[[-48  19]
 [ 39  30]
 [-27  53]]
|
[-48  30]

[[ 12  44   0]
 [  4  28  28]
 [ -8 -38 -14]
 [-10 -16  58]]
|
[ 12  28 -14]

[[ 29  10 -25 -15]
 [  1 -53   1 -29]
 [ 18 -34 -29 -17]
 [ 21 -67 -22 -21]
 [  0 -51   3 -28]]
|
[ 29 -53 -29 -21]

[[ -9  13  22]
 [ 33 -46   6]
 [ 11 -52 -14]]
|
[ -9 -46 -14]

[[-67  15]
 [  1  65]
 [-61  13]
 [  2  66]]
|
[-67  65]

[[ 54  30  30]
 [-31   6 -25]
 [ 40  31  28]
 [  4 -30  10]
 [ -6 -53  43]]
|
[54  6 28]

[[ -4  13  53]
 [-21  18  31]]
|
[-4 18]

[[-35   7  41 -43]
 [-37  14  16 -21]
 [-48   8  54  18]
 [-34  52 -16  10]]
|
[-35  14  54  10]

[[-2 36 10 51]
 [16 10 14  6]
 [69 44 38  2]]
|
[-2 10 38]
---
[[ 27  44 -11  -3  55   5 -14   4  33  28 -14 -59  18  56 -58 -32]
 [ -3 -30  39  40  13  45  -5  53  -7 -28 -34  21  30   7 -56 -39]
 [ 11 -21  42 -34  48 -34  54 -54 -38  31 -11 -34 -53  18  46  16]]
|
[[-32 -39  16]
 [-58 -56  46]
 [ 56   7  18]
 [ 18  30 -53]
 [-59  21 -34]
 [-14 -34 -11]
 [ 28 -28  31]
 [ 33  -7 -38]
 [  4  53 -54]
 [-14  -5  54]
 [  5  45 -34]
 [ 55  13  48]
 [ -3  40 -34]
 [-11  39  42]
 [ 44 -30 -21]
 [ 27  -3  11]]

[[ 31 -19 -18 -46]
 [ 71  56  58 -71]
 [ 16  22  21 -42]
 [ 14 -52 -35 -38]
 [ 38  27 -71  68]]
|
[[-46 -71 -42 -38  68]
 [-18  58  21 -35 -71]
 [-19  56  22 -52  27]
 [ 31  71  16  14  38]]

[[  3   4]
 [  2  -1]
 [  1  -2]
 [ -2 -29]
 [ 17   0]
 [  1   1]
 [  1   0]
 [-55 -25]
 [  1   2]]
|
[[  4  -1  -2 -29   0   1   0 -25   2]
 [  3   2   1  -2  17   1   1 -55   1]]

[[ 44 -49  26 -65 -47  58 -37  55  63   2]
 [  9   6  26  32 -22  62 -46  24 -53 -27]
 [ -9 -60 -31  29 -55  37 -28  16  42 -14]
 [-18  47 -53  29  62  15 -39 -25 -26  14]
 [  8  13 -67  60 -63 -56 -41 -20 -26  21]
 [-23 -52  66 -18  -2 -19 -29  50 -50  -5]
 [-55  15  49 -49  -4 -10 -47  28 -11 -46]
 [  4  15 -32   7  67  61  -9 -31  20  22]]
|
[[  2 -27 -14  14  21  -5 -46  22]
 [ 63 -53  42 -26 -26 -50 -11  20]
 [ 55  24  16 -25 -20  50  28 -31]
 [-37 -46 -28 -39 -41 -29 -47  -9]
 [ 58  62  37  15 -56 -19 -10  61]
 [-47 -22 -55  62 -63  -2  -4  67]
 [-65  32  29  29  60 -18 -49   7]
 [ 26  26 -31 -53 -67  66  49 -32]
 [-49   6 -60  47  13 -52  15  15]
 [ 44   9  -9 -18   8 -23 -55   4]]

[[-39  25 -10  15   2  10]
 [ -5 -25  10   4 -10   1]
 [  5   0   8  -2  15   0]
 [  3  58  16  -3  10  -8]
 [  4   6  -5  -2  -2  -5]
 [-30  -8 -23  -4  -4   2]]
|
[[ 10   1   0  -8  -5   2]
 [  2 -10  15  10  -2  -4]
 [ 15   4  -2  -3  -2  -4]
 [-10  10   8  16  -5 -23]
 [ 25 -25   0  58   6  -8]
 [-39  -5   5   3   4 -30]]

[[-26 -20   5  11  10 -36  24  -9  12  -8]
 [-26 -18 -26  27  -3  -5  11  14   5   3]
 [-17  13  29  34  -6  13   9  -3   7 -41]
 [ 18  18  -3  39 -32 -56 -24   9 -14 -17]
 [-29  17   2 -44  60 -21 -10  47   2  70]
 [-34  23  25 -14  51 -41  -6  12 -11  37]]
|
[[ -8   3 -41 -17  70  37]
 [ 12   5   7 -14   2 -11]
 [ -9  14  -3   9  47  12]
 [ 24  11   9 -24 -10  -6]
 [-36  -5  13 -56 -21 -41]
 [ 10  -3  -6 -32  60  51]
 [ 11  27  34  39 -44 -14]
 [  5 -26  29  -3   2  25]
 [-20 -18  13  18  17  23]
 [-26 -26 -17  18 -29 -34]]
